Below are the code and all the weights of a small trained network. Each question names an input and a target symbol and asks about switching units off, where a switched-off unit gives its printed mean instead of its output.

import numpy as np


def w(rows, s, z=0):
    codes = np.array(rows[::2]) - 128.0
    scale = np.full(codes.shape[1], s)
    scale[-1] = z or s
    return codes * scale


def norm(h):
    return h / np.sqrt((h * h).mean(-1, keepdims=True) + 1e-5)


def softmax(a):
    e = np.exp(a - a.max(-1, keepdims=True))
    return e / e.sum(-1, keepdims=True)


def log_softmax(a):
    a = a - a.max(-1, keepdims=True)
    return a - np.log(np.exp(a).sum(-1, keepdims=True))


def net(x, mask):
    ids = ['αεζλξφ'.index(c) for c in x.split()]
    T = len(ids)
    res = E[ids] + P[:T]
    u = 0
    for l in range(3):
        r = norm(res)
        for j in range(3):
            rows = slice(3 * j, 3 * j + 3)
            q, k, v = (r @ M[l][rows].T for M in (Q, K, V))
            z = softmax(np.where(np.tri(T) > 0, q @ k.T / 3**0.5, -1e9)) @ v
            o = O[l][rows]
            res = res + np.where(mask[u + j], z, o[:, -1]) @ o[:, :-1]
        u += 3
    return log_softmax(norm(res)[-1] @ U[:, :-1].T + U[:, -1])


Q, K, V, O = {}, {}, {}, {}
E = w([
[128,154,59,37,94,97,92,61,131,43],'α',
[104,93,74,104,158,140,93,143,116,212],'ε',
[155,151,87,134,82,3,74,169,72,122],'ζ',
[168,247,104,122,109,92,91,63,177,149],'λ',
[91,182,82,151,123,91,216,104,88,99],'ξ',
[229,147,132,114,196,95,148,88,68,102],'φ',
],0.0042)
P = w([
[196,161,252,61,86,96,219,202,171,124],'0',
[142,187,131,175,156,84,148,126,145,12],'1',
[120,170,134,156,168,64,134,89,129,48],'2',
[111,172,121,144,166,79,122,74,122,76],'3',
[108,159,109,131,160,85,121,67,107,97],'4',
[103,152,91,114,156,106,118,67,106,107],'5',
[100,141,82,112,151,119,116,66,99,124],'6',
[102,136,76,106,149,141,119,66,94,141],'7',
[97,128,72,94,150,151,118,57,90,157],'8',
[100,110,70,94,141,164,114,57,72,168],'9',
[89,108,70,87,139,176,104,67,64,185],'10',
[82,84,66,86,138,193,103,66,61,191],'11',
[84,69,74,100,126,215,93,74,49,210],'12',
[63,68,67,99,137,215,75,48,43,224],'13',
],0.0022)
Q[0] = w([
[129,129,113,152,133,194,138,105,138,128],'L0H1',
[149,180,160,130,115,106,127,91,164,127],'L0H1',
[138,154,101,94,125,95,108,102,102,147],'L0H1',
[178,123,128,116,134,134,121,115,104,134],'L0H2',
[113,78,169,121,124,84,112,168,145,129],'L0H2',
[142,127,163,175,171,166,145,158,137,100],'L0H2',
[122,128,142,124,85,140,106,168,188,98],'L0H3',
[177,59,254,173,108,216,104,209,221,75],'L0H3',
[161,176,88,62,119,96,99,94,99,145],'L0H3',
],0.01)
K[0] = w([
[107,91,156,157,91,95,108,203,129,114],'L0H1',
[121,153,86,146,167,80,127,126,69,130],'L0H1',
[143,80,100,111,175,156,99,137,92,167],'L0H1',
[67,138,97,128,130,138,157,171,177,162],'L0H2',
[145,190,143,111,130,104,128,93,214,83],'L0H2',
[117,106,101,108,101,57,86,100,153,114],'L0H2',
[159,162,190,151,142,98,183,103,85,87],'L0H3',
[139,188,206,136,81,48,185,127,148,30],'L0H3',
[44,80,49,159,190,164,156,117,106,254],'L0H3',
],0.0065)
V[0] = w([
[187,150,91,84,157,50,157,44,54,95],'L0H1',
[197,206,168,130,45,85,163,170,148,114],'L0H1',
[116,70,163,75,123,72,168,206,104,35],'L0H1',
[112,126,79,109,24,60,56,113,108,154],'L0H2',
[28,51,117,80,216,135,96,138,121,198],'L0H2',
[29,151,123,199,54,100,244,128,88,173],'L0H2',
[254,97,159,108,205,148,87,97,108,87],'L0H3',
[238,150,200,40,27,8,119,79,142,76],'L0H3',
[136,47,196,75,164,161,38,207,234,188],'L0H3',
],0.0031)
O[0] = w([
[96,141,98,182,118,149,53,164,125,78,254],'L0H1',
[117,149,188,135,165,22,89,49,133,136,134],'L0H1',
[86,184,171,82,89,69,60,139,53,114,129],'L0H1',
[87,80,171,126,75,23,126,55,145,103,136],'L0H2',
[90,29,84,117,62,142,120,185,123,151,98],'L0H2',
[57,110,182,123,207,98,110,187,184,82,176],'L0H2',
[184,189,31,113,84,188,121,61,72,175,118],'L0H3',
[65,85,132,67,122,144,133,119,33,193,86],'L0H3',
[182,163,106,104,125,4,116,64,139,140,75],'L0H3',
],0.0035,0.0062)
Q[1] = w([
[155,154,30,213,150,84,44,121,192,55],'L1H1',
[25,203,254,113,148,211,127,186,3,108],'L1H1',
[103,108,156,115,68,84,203,128,132,190],'L1H1',
[213,114,109,125,189,58,33,166,173,125],'L1H2',
[126,219,148,136,149,160,133,55,229,93],'L1H2',
[125,123,214,71,199,192,124,135,72,154],'L1H2',
[88,148,191,50,127,123,160,100,58,179],'L1H3',
[96,161,129,129,171,150,83,109,111,104],'L1H3',
[142,112,99,180,55,189,136,162,133,80],'L1H3',
],0.0084)
K[1] = w([
[194,108,132,119,156,88,127,164,132,254],'L1H1',
[43,83,81,191,74,232,108,124,101,71],'L1H1',
[95,159,137,136,116,63,163,103,119,24],'L1H1',
[230,121,235,22,201,111,75,203,122,187],'L1H2',
[104,206,175,63,155,211,161,35,218,162],'L1H2',
[160,74,59,200,209,158,54,110,139,68],'L1H2',
[143,182,130,157,109,102,119,100,126,61],'L1H3',
[107,178,192,100,131,156,206,140,59,130],'L1H3',
[69,78,118,141,162,224,147,149,158,179],'L1H3',
],0.0074)
V[1] = w([
[93,145,81,152,104,112,145,126,179,106],'L1H1',
[129,170,59,154,74,79,132,68,208,160],'L1H1',
[159,20,35,189,128,89,75,177,195,144],'L1H1',
[135,205,146,70,165,47,64,116,169,226],'L1H2',
[152,65,4,76,170,212,120,118,122,182],'L1H2',
[137,106,97,189,194,180,144,121,240,155],'L1H2',
[154,192,218,133,172,170,81,47,100,24],'L1H3',
[122,86,209,100,104,177,135,167,32,225],'L1H3',
[139,60,19,157,235,176,65,144,188,156],'L1H3',
],0.0033)
O[1] = w([
[129,146,130,110,185,85,109,139,93,120,127],'L1H1',
[70,175,141,70,180,126,108,162,97,84,104],'L1H1',
[136,233,150,140,200,130,130,121,87,105,65],'L1H1',
[68,98,114,111,156,178,123,220,104,101,168],'L1H2',
[103,119,192,153,136,16,94,170,126,64,19],'L1H2',
[136,111,143,137,3,85,123,130,76,76,4],'L1H2',
[154,139,212,107,96,55,152,155,116,87,238],'L1H3',
[172,138,112,167,77,144,228,140,181,68,82],'L1H3',
[66,84,93,97,173,125,107,22,134,189,118],'L1H3',
],0.0042,0.0045)
Q[2] = w([
[254,111,175,105,229,145,90,111,136,88],'L2H1',
[115,103,221,177,20,40,225,81,80,102],'L2H1',
[162,140,16,24,171,72,142,159,251,226],'L2H1',
[122,63,77,121,146,120,109,120,171,157],'L2H2',
[144,70,118,174,93,83,197,123,167,108],'L2H2',
[142,125,133,222,87,181,106,181,168,88],'L2H2',
[164,60,162,85,61,106,215,107,93,169],'L2H3',
[184,148,207,72,154,56,118,160,89,137],'L2H3',
[135,116,25,29,196,114,84,98,169,177],'L2H3',
],0.0092)
K[2] = w([
[194,247,2,119,5,138,146,107,23,163],'L2H1',
[126,95,189,233,80,173,20,175,178,80],'L2H1',
[157,210,180,40,163,93,193,183,144,135],'L2H1',
[89,92,83,15,171,129,148,99,121,219],'L2H2',
[96,62,110,172,194,130,102,151,71,99],'L2H2',
[159,157,93,236,143,155,70,110,233,84],'L2H2',
[229,238,115,185,180,80,141,107,72,21],'L2H3',
[135,225,128,107,52,7,189,198,31,98],'L2H3',
[115,139,133,16,208,109,182,77,137,219],'L2H3',
],0.007)
V[2] = w([
[84,254,96,144,140,215,128,141,189,163],'L2H1',
[88,83,160,144,62,164,253,48,120,112],'L2H1',
[127,157,124,42,146,136,97,49,166,60],'L2H1',
[185,95,144,117,74,86,147,211,170,82],'L2H2',
[103,151,200,112,98,66,106,75,80,123],'L2H2',
[125,70,139,152,121,113,232,213,125,73],'L2H2',
[175,158,102,86,238,175,92,127,158,136],'L2H3',
[226,144,177,136,143,52,143,174,207,112],'L2H3',
[134,83,207,179,148,217,103,208,132,81],'L2H3',
],0.0045)
O[2] = w([
[133,139,136,114,120,91,179,129,254,155,189],'L2H1',
[80,127,117,128,215,200,136,122,120,76,114],'L2H1',
[151,107,81,81,57,150,156,156,166,83,130],'L2H1',
[45,66,125,160,161,97,82,85,109,86,167],'L2H2',
[146,107,67,132,181,144,65,156,156,144,103],'L2H2',
[101,79,123,181,119,118,121,131,59,67,208],'L2H2',
[191,83,153,169,106,155,103,119,42,99,140],'L2H3',
[205,129,47,175,124,127,175,74,162,186,119],'L2H3',
[206,178,113,45,95,150,124,128,143,193,254],'L2H3',
],0.0053,0.0044)
U = w([
[125,78,92,66,35,156,140,183,128,55,2],'α',
[120,62,79,199,116,90,125,56,168,132,155],'ε',
[88,143,239,90,96,2,77,112,79,162,206],'ζ',
[161,181,116,82,127,108,163,112,218,187,167],'λ',
[92,152,162,164,225,166,151,192,159,83,121],'ξ',
[185,159,103,163,101,223,133,134,36,149,25],'φ',
],0.0074,0.0019)

Each question gives the input, a string of symbols that net reads in full, and the target symbol t.
The units are the heads (3 rows each of Q, K, V and O). Each row of codes is followed by its name. A weight is (code - 128) times the scale printed after its matrix; where a second scale follows, it is the last column's (O and U).
mask holds one flag per head, layer by layer. A switched-off head (its flag False) gives its mean, the last column of its rows in O, instead of its output. The means were averaged over made-up inputs and are rounded, as every weight is.
A unit's drop is (log p(t) with every unit on - log p(t) with that unit switched off) / (log p(t) with every unit on - log p(t) with every unit switched off).
The circuit of an input: a set's keep is (log p(t) with only the set's units on - log p(t) with every unit switched off) / (log p(t) with every unit on - log p(t) with every unit switched off). Starting from all 9 units, units are removed one at a time, each time the one whose removal leaves the highest keep (on an exact tie, the one counted first), for as long as the keep stays at least 0.8.
units of the circuit, in order: the units of the circuit, biggest drop first
most important unit: the unit with the biggest drop
heads that matter: for each layer, one digit per head in row order, 1 if its drop is at least 0.15 and else 0, layers parted by /
input φ α ξ ξ φ ε ξ ξ φ ξ ζ, target ε: most important unit => L0H3
input ξ ξ φ, target φ: units of the circuit, in order => (L0H3 L1H1)
input λ λ ξ φ ξ λ, target ξ: units of the circuit, in order => (L0H3 L2H1 L1H2)
input ξ ξ φ α ξ φ, target α: units of the circuit, in order => (L0H3 L2H1 L1H2)
input ξ ξ ζ φ λ φ φ ξ λ ξ ε ζ α, target λ: units of the circuit, in order => (L1H1 L2H1)
input ζ ξ ξ ξ ζ ζ ζ φ ζ φ, target ζ: heads that matter => 001 / 011 / 100
input φ ξ ξ φ ξ ζ ζ ξ, target ζ: heads that matter => 000 / 011 / 100
input ζ ξ λ φ ξ ξ φ ζ φ ε ζ λ ξ λ, target φ: units of the circuit, in order => (L2H3 L0H3 L0H1 L2H1)
input ε ε ε ξ ζ ζ ξ ξ ξ ξ α, target ζ: units of the circuit, in order => (L0H3 L1H2 L2H1 L1H3)
input ζ λ ε α ξ ξ ξ φ λ λ, target φ: units of the circuit, in order => (L0H1 L0H3 L2H3 L1H2)
input φ ξ ξ ξ φ φ ζ ξ ξ φ ε ξ ξ φ, target ε: heads that matter => 111 / 111 / 001
input φ λ ξ ξ φ ε, target ε: heads that matter => 011 / 101 / 011
input φ ζ ξ ξ φ ξ ε ξ ζ ζ φ ξ φ, target ε: units of the circuit, in order => (L0H3 L1H3 L1H1 L2H2)
input ε ξ ε φ ξ φ ε ξ ε ξ φ φ φ, target ζ: units of the circuit, in order => (L0H3 L1H2 L1H3 L2H1)
input ε φ ζ φ α α λ α, target ζ: units of the circuit, in order => (L0H3 L1H3)
input ξ ε ξ ξ, target λ: units of the circuit, in order => (L0H3 L2H3)
input λ ξ ε ζ ξ λ λ ξ λ, target α: most important unit => L0H1
input α λ α ζ φ α ξ φ ξ ξ φ, target ξ: units of the circuit, in order => (L0H3 L1H2 L2H1)
input α ξ φ λ ξ ξ α, target ξ: units of the circuit, in order => (L0H3 L2H1 L1H1)
input λ ξ φ φ ε ξ ζ, target α: units of the circuit, in order => (L1H2 L0H1 L0H3 L1H1)
input ε φ ξ ξ ξ ξ ε φ φ φ ξ α ζ ε, target ζ: most important unit => L1H2
input ξ ζ λ ξ λ ξ λ, target ξ: heads that matter => 001 / 110 / 100
input φ ξ ξ α λ ε λ ε ξ ξ λ, target ε: heads that matter => 011 / 100 / 001
input ξ ξ ξ λ ξ ζ λ ξ α α ζ ξ ξ ξ, target ξ: heads that matter => 001 / 000 / 100
input φ ζ ξ φ ξ ξ ξ ζ ε ξ ξ ξ φ ζ, target ε: heads that matter => 111 / 101 / 001
input λ ε ζ φ ε ζ φ ε ξ ξ, target α: units of the circuit, in order => (L0H3 L0H2 L1H2)
input ξ ζ ξ φ λ ζ φ ξ φ ξ φ φ ζ, target φ: most important unit => L0H2
input ξ φ ξ ε ξ φ φ ε ξ ε ζ, target λ: heads that matter => 010 / 010 / 110
input α φ ξ φ ζ ξ φ φ λ φ α φ ξ ξ, target ξ: heads that matter => 001 / 011 / 100
input α ξ φ, target φ: heads that matter => 101 / 101 / 101
